Each row has a name. Each question is about the rows just above it.

[ 88 142 177 146  91  85 136 176 152]  H
[143 111 116 147 138 108 120 149 132]  J
[102 146 144 101 127 156 114 109 154]  X
[160 137 109  90  90 106 133 158 168]  P
[102  71 124 183 162  90  74 137 187]  T
[ 84 169 157  78 151 163 171 169 159]  C
[ 87  98 113 132 150 163 171 169 159]  A
[133 107 124 150 132 107 125 151 130]  F
The rest of the row after [111 116]:
[147 138 108 120 149 132]
Go on from [124 150 132 107] to the end of its row.
[125 151 130]

[ 77  80  90 103 118 133 143 148 148 143 134 124 116 110 109 113 122 134
 146 156 164 166 163 156 145 132 147 111 106 105 109 115 123 130 135 136
 133] -> G
[ 77  84 102 124 142 148 145 132 118 110 111 122 139 156 165 164 106 136
 118 107 105 112 123 132 136 130 119 105  96  96 106 125 145 161 168 164
 150] -> K
[ 77  88 114 139 149 141 124 111 112 129 151 165 162 145 122 107 106 118
 131 136 127 110  97  97 113 139 161 168 158 137 118 111 119 135 147 147
 131] -> L
[ 77 115  84  92 102 113 123 133 141 146 149 148 145 140 133 126 119 114
 110 109 110 114 121 129 138 146 154 161 165  96 106 125 145 160 138 129
 120] -> D
The entry that follows [126]:
[119]
The rest of the row after [ 96 106 125 145 161]:
[168 164 150]
Which entry of K is missing from [ 84 165 110 132 164 107 136 145 164 130 145 118 124 102 122 105 111 142
  96 123 139 118 106  96 125 161 136 150 132 168 112 156 105  77 106 119]?
[148]
Shuffled K with one entry gone: [111  77 123 132 105 118 110 165 106 150 148 122 164 164 132 119 106 142
 124 145 161 107 125 136 118 130  96 102 136 112  84 145  96 105 139 156], missing
[168]
Which entry of G is missing from [111 164 123 115 109 113 132 109 156 143  90 145 146 133 147  77 134 134
 156 105  80 122 143 118 110 148 124 130 106 148 135 163 103 136 133 116]?
[166]
G without one entry, shuffled: [105 134 148  90 103 163 145  80 122 124 156 147 134 146 109 166 118 143
 136 123 130 116 143 132 111 156 148 110 109 115 133  77 106 113 135 133]. Gone:
[164]

[106 113 131 144 104 149 162 152 136 152 158  86 157 152 132 119 107 126
 146 147 144 144 156  85 105 143 158 124 110 136 146 131 134 112 158 165
 137 158 148 151 115 149 132] = W
[107 114 163 145 107 154 150 169 155 124 156 129 164 134 172  94 106 134
 149 154 132 161 151  87  99 159  86  91 108 165 153 146 111 117 147 104
 164 113 148 168  89 153 163] = Q
[106 162 168 145 101 155 149 172 157 121 156 132 163 132 177  94 108 132
 147 153 130 162 150 111 100 163  81  89 110 166 153 148 110 116 146 101
 165 111 147 172  88 152 166] = Z
Where do [107 114 163 145 107 154 150 169 155 124 156 129 164 134 172  94 106 134
 149 154 132 161 151  87  99 159  86  91 108 165 153 146 111 117 147 104
 164 113 148 168  89 153 163] appear?
Q
Q without one entry, shuffled: [ 87 150 154 155 169  86 172 151 164 168 106 159 124 146 107 107 114 117
 156 129 132 161 163 134 111 163 149 113  99 154 147 153 148 104 153 165
  94  91  89 164 134 145]. Gone:
[108]
Which entry of Q is missing from [113 108 154 107  87 117 147 161  99 146 111 165 163 164  86 153 168 153
 159 134 134 114 156 164 148 151 145 107 163 169 104 154 155 129  89 132
 124  91 106 150 149 172]?
[94]

[129 125 117 126 100 120 132 132 119 180 130 136 142 125 137 142  98 124
 149 103 130 112 138 160 139 125 134 128 122 147] = V
[127 128 112 153 110 132 128 118 139 154 131 117 148 120 138 155 130 133
 170 157 128 140 137 148 134 142 127 142 138 117] = U
[132 125 120 134 128 135 150 125 136 111 130 128 130 117 147 176 114 129
 141 137 125 129 110 155 139 126 110 138 137 131] = B
Right after [180] comes
[130]
After [139 125], its row goes on with
[134 128 122 147]

[114 129 131 135] = S
[114  90 131 135] = Y
[158 177 132 130] = E
After [114 129 131], its row goes on with
[135]
Shuffled E with one entry gone: [130 132 158], missing
[177]

[129 135 141 127 129 124 123 115 125  73 136 124 116 122 107 109 140]  R
[126 134 129 133 147 119 135 127 173  90 130 136 108 120 155 130 104]  M
[126 117 128 129 116 124 123 115 124 148 148 148 135 115 123 168  92]  N
Go on from [124 123 115 124] to the end of its row.
[148 148 148 135 115 123 168  92]
Go on from [148 148 135 115 123] to the end of its row.
[168  92]
The entry that follows [73]:
[136]

[140  82 156 146 153  75  75 145 116  75 159 154  92 156 158 106  93 159
 160  78 146 127 138 158 137 150 115 157  89  86 154 147 131 127 121 146
  78 106 133 158 131 136 141 111  89  76  90 123 156 153 124  97  78  74
 153 159 147] = duba
[ 94 188  84  90  85 184 188  90 155 190  87  84 181  84  90 132 150  87
  88 190  90 142  96  84  97  86 121  84 156 185  85 114 103 141 149 114
 190 167 101  84 137  98 124 125 157 138 182 112  95  85 108 176 190 188
  85  85  88] = Sobe
[140  82 156 146 153  75  75 145 116  75 159 154  92 121 158 106  93 159
 113  78 146 127 138 158 137 150 126 157  89  86 154 147 131 127 121 146
  78 106 133 158 131 136 141 111  89  76  94 123 156 153 124  97  78  74
 153 159 147] = pipam
[160  80 170 164 169  82  79 164 111  78 169 170  87 170 166 126 111 168
 168  78 164 122 159 171 157 167 120  84 156  83 169 146 152 123 116 146
  78 100 154 170 126 157 138 132 105  83  86 143 162 169 147  92  78  79
 169 170 165] = vus
Whose row is [140  82 156 146 153  75  75 145 116  75 159 154  92 156 158 106  93 159
 160  78 146 127 138 158 137 150 115 157  89  86 154 147 131 127 121 146
  78 106 133 158 131 136 141 111  89  76  90 123 156 153 124  97  78  74
 153 159 147]?
duba
Whose row is [140  82 156 146 153  75  75 145 116  75 159 154  92 121 158 106  93 159
 113  78 146 127 138 158 137 150 126 157  89  86 154 147 131 127 121 146
  78 106 133 158 131 136 141 111  89  76  94 123 156 153 124  97  78  74
 153 159 147]?
pipam
After [164 122 159], its row goes on with
[171 157 167 120  84 156  83 169 146 152 123 116 146  78 100 154 170 126
 157 138 132 105  83  86 143 162 169 147  92  78  79 169 170 165]
Go on from [121  84 156] to the end of its row.
[185  85 114 103 141 149 114 190 167 101  84 137  98 124 125 157 138 182
 112  95  85 108 176 190 188  85  85  88]

[ 98 133 142 131  75  88 158] -> teraf
[132 102 141 131  75  88 145] -> mugev
[176 133 143 131  75  88 159] -> Nuf
Right after [143] comes
[131]
The entry that follows [102]:
[141]
What comes right after [132] in the named rows?
[102]
Nuf without one entry, shuffled: [ 88 133  75 131 176 159]. Gone:
[143]
The rest of the row after [133 142 131  75  88]:
[158]
The row with [176 133 143 131  75  88 159] is
Nuf
After [142 131  75  88], its row goes on with
[158]

